Here is a tiny trained network, its code and every weight. The questions are about switching its units off for an input and a class, where a switched-off unit gives its printed mean instead of its output.

import numpy as np


def w(rows, s, z=0):
    codes = np.array(rows[::2]) - 128.0
    scale = np.full(codes.shape[1], s)
    scale[-1] = z or s
    return codes * scale


def f(y):
    return np.maximum(y, 0)


def log_softmax(a):
    a = a - a.max(-1, keepdims=True)
    return a - np.log(np.exp(a).sum(-1, keepdims=True))


def net(x, mask):
    res = np.array(x, float).reshape(1, 3) / 4 @ E
    y = f(res @ A[0][:, :-1].T + A[0][:, -1])
    res = res + np.where(mask, y, B[0][:, -1]) @ B[0][:, :-1]
    return log_softmax(res[-1] @ U[:, :-1].T + U[:, -1])


A, B = {}, {}
E = w([
[177,32,81,172,107,90,137],'x0',
[75,134,41,176,188,103,78],'x1',
[96,185,182,160,136,179,247],'x2',
],0.015)
A[0] = w([
[117,93,165,14,50,86,102,199],'neuron 1',
[121,153,196,158,144,165,158,149],'neuron 2',
[139,116,166,63,87,86,103,172],'neuron 3',
[77,205,152,60,142,162,108,101],'neuron 4',
[80,146,93,171,190,92,90,253],'neuron 5',
[192,133,176,8,71,126,121,133],'neuron 6',
[108,80,156,156,128,148,183,212],'neuron 7',
[190,71,139,181,96,55,121,171],'neuron 8',
[173,89,131,175,68,94,113,174],'neuron 9',
[76,242,156,101,158,185,171,203],'neuron 10',
[157,157,82,143,70,127,183,196],'neuron 11',
[125,146,117,40,164,65,59,82],'neuron 12',
[57,136,99,211,133,181,162,106],'neuron 13',
[174,93,71,92,94,130,133,120],'neuron 14',
],0.012,0.0061)
B[0] = w([
[96,168,190,74,150,164,1,199],'neuron 1',
[111,88,99,131,122,131,155,191],'neuron 2',
[108,187,177,95,130,143,10,176],'neuron 3',
[186,98,115,165,69,173,203,202],'neuron 4',
[56,73,93,78,136,101,92,207],'neuron 5',
[91,85,198,98,123,155,57,201],'neuron 6',
[31,124,77,55,158,99,129,177],'neuron 7',
[125,48,95,210,71,133,164,203],'neuron 8',
[133,74,109,141,81,205,222,188],'neuron 9',
[148,74,56,163,78,129,150,252],'neuron 10',
[109,113,115,73,163,127,173,163],'neuron 11',
[60,177,221,82,152,101,104,184],'neuron 12',
[87,126,81,138,148,68,132,184],'neuron 13',
[124,106,150,217,46,170,149,173],'neuron 14',
],0.0089,0.022)
U = w([
[147,107,24,215,122,105,225,192],'0',
[151,120,153,144,75,167,107,169],'1',
[211,185,119,135,224,42,135,3],'2',
[184,255,156,153,192,75,66,35],'3',
[7,133,84,53,235,56,98,197],'4',
],0.0079,0.0029)

Each question gives the input, the list of numbers given to net, and the class t.
The units are the neurons (one row each of A and B). Each row of codes is followed by its name. A weight is (code - 128) times the scale printed after its matrix; where a second scale follows, it is the last column's (A, B and U).
mask holds one flag per neuron, in row order. A switched-off neuron (its flag False) gives its mean, the last column of its row in B, instead of its output. The means were averaged over made-up inputs and are rounded, as every weight is.
A unit's drop is (log p(t) with every unit on - log p(t) with that unit switched off) / (log p(t) with every unit on - log p(t) with every unit switched off).
The circuit of an input: a set's keep is (log p(t) with only the set's units on - log p(t) with every unit switched off) / (log p(t) with every unit on - log p(t) with every unit switched off). Starting from the 12 units with the biggest drops (on a tie, the unit counted first), units are removed one at a time, each time the one whose removal leaves the highest keep (on an exact tie, the one counted first), for as long as the keep stays at least 0.8.
units of the circuit, in order: the units of the circuit, biggest drop first
most important unit: the unit with the biggest drop
top k neurons: the k neurons with the biggest drops, biggest first
drop of u: that unit's drop, to one decimal
input [-8,-6,-6], class 3: units of the circuit, in order -> neuron 1; neuron 3; neuron 5
input [1,-4,6], class 0: units of the circuit, in order -> neuron 1
input [-6,-7,-6], class 3: units of the circuit, in order -> neuron 1; neuron 3; neuron 9; neuron 5
input [2,-4,4], class 4: top 4 neurons -> neuron 4; neuron 7; neuron 8; neuron 14
input [6,1,-7], class 1: top 4 neurons -> neuron 10; neuron 1; neuron 12; neuron 3
input [-2,4,2], class 0: top 4 neurons -> neuron 1; neuron 12; neuron 6; neuron 3
input [-2,-1,-3], class 3: top 2 neurons -> neuron 7; neuron 5
input [-7,0,-2], class 1: top 2 neurons -> neuron 4; neuron 7
input [3,6,2], class 4: top 3 neurons -> neuron 10; neuron 4; neuron 5
input [1,3,5], class 4: top 3 neurons -> neuron 4; neuron 8; neuron 9
input [2,1,-8], class 1: top 2 neurons -> neuron 14; neuron 8
input [6,8,-6], class 0: top 3 neurons -> neuron 8; neuron 9; neuron 14
input [-2,4,4], class 0: top 2 neurons -> neuron 1; neuron 10
input [0,-5,6], class 0: most important unit -> neuron 10
input [-4,-4,-4], class 3: drop of neuron 9 -> 0.2
input [-5,-6,-8], class 3: drop of neuron 1 -> 0.2
input [2,3,7], class 4: drop of neuron 2 -> -0.1
input [-4,-5,-4], class 3: drop of neuron 1 -> 0.2
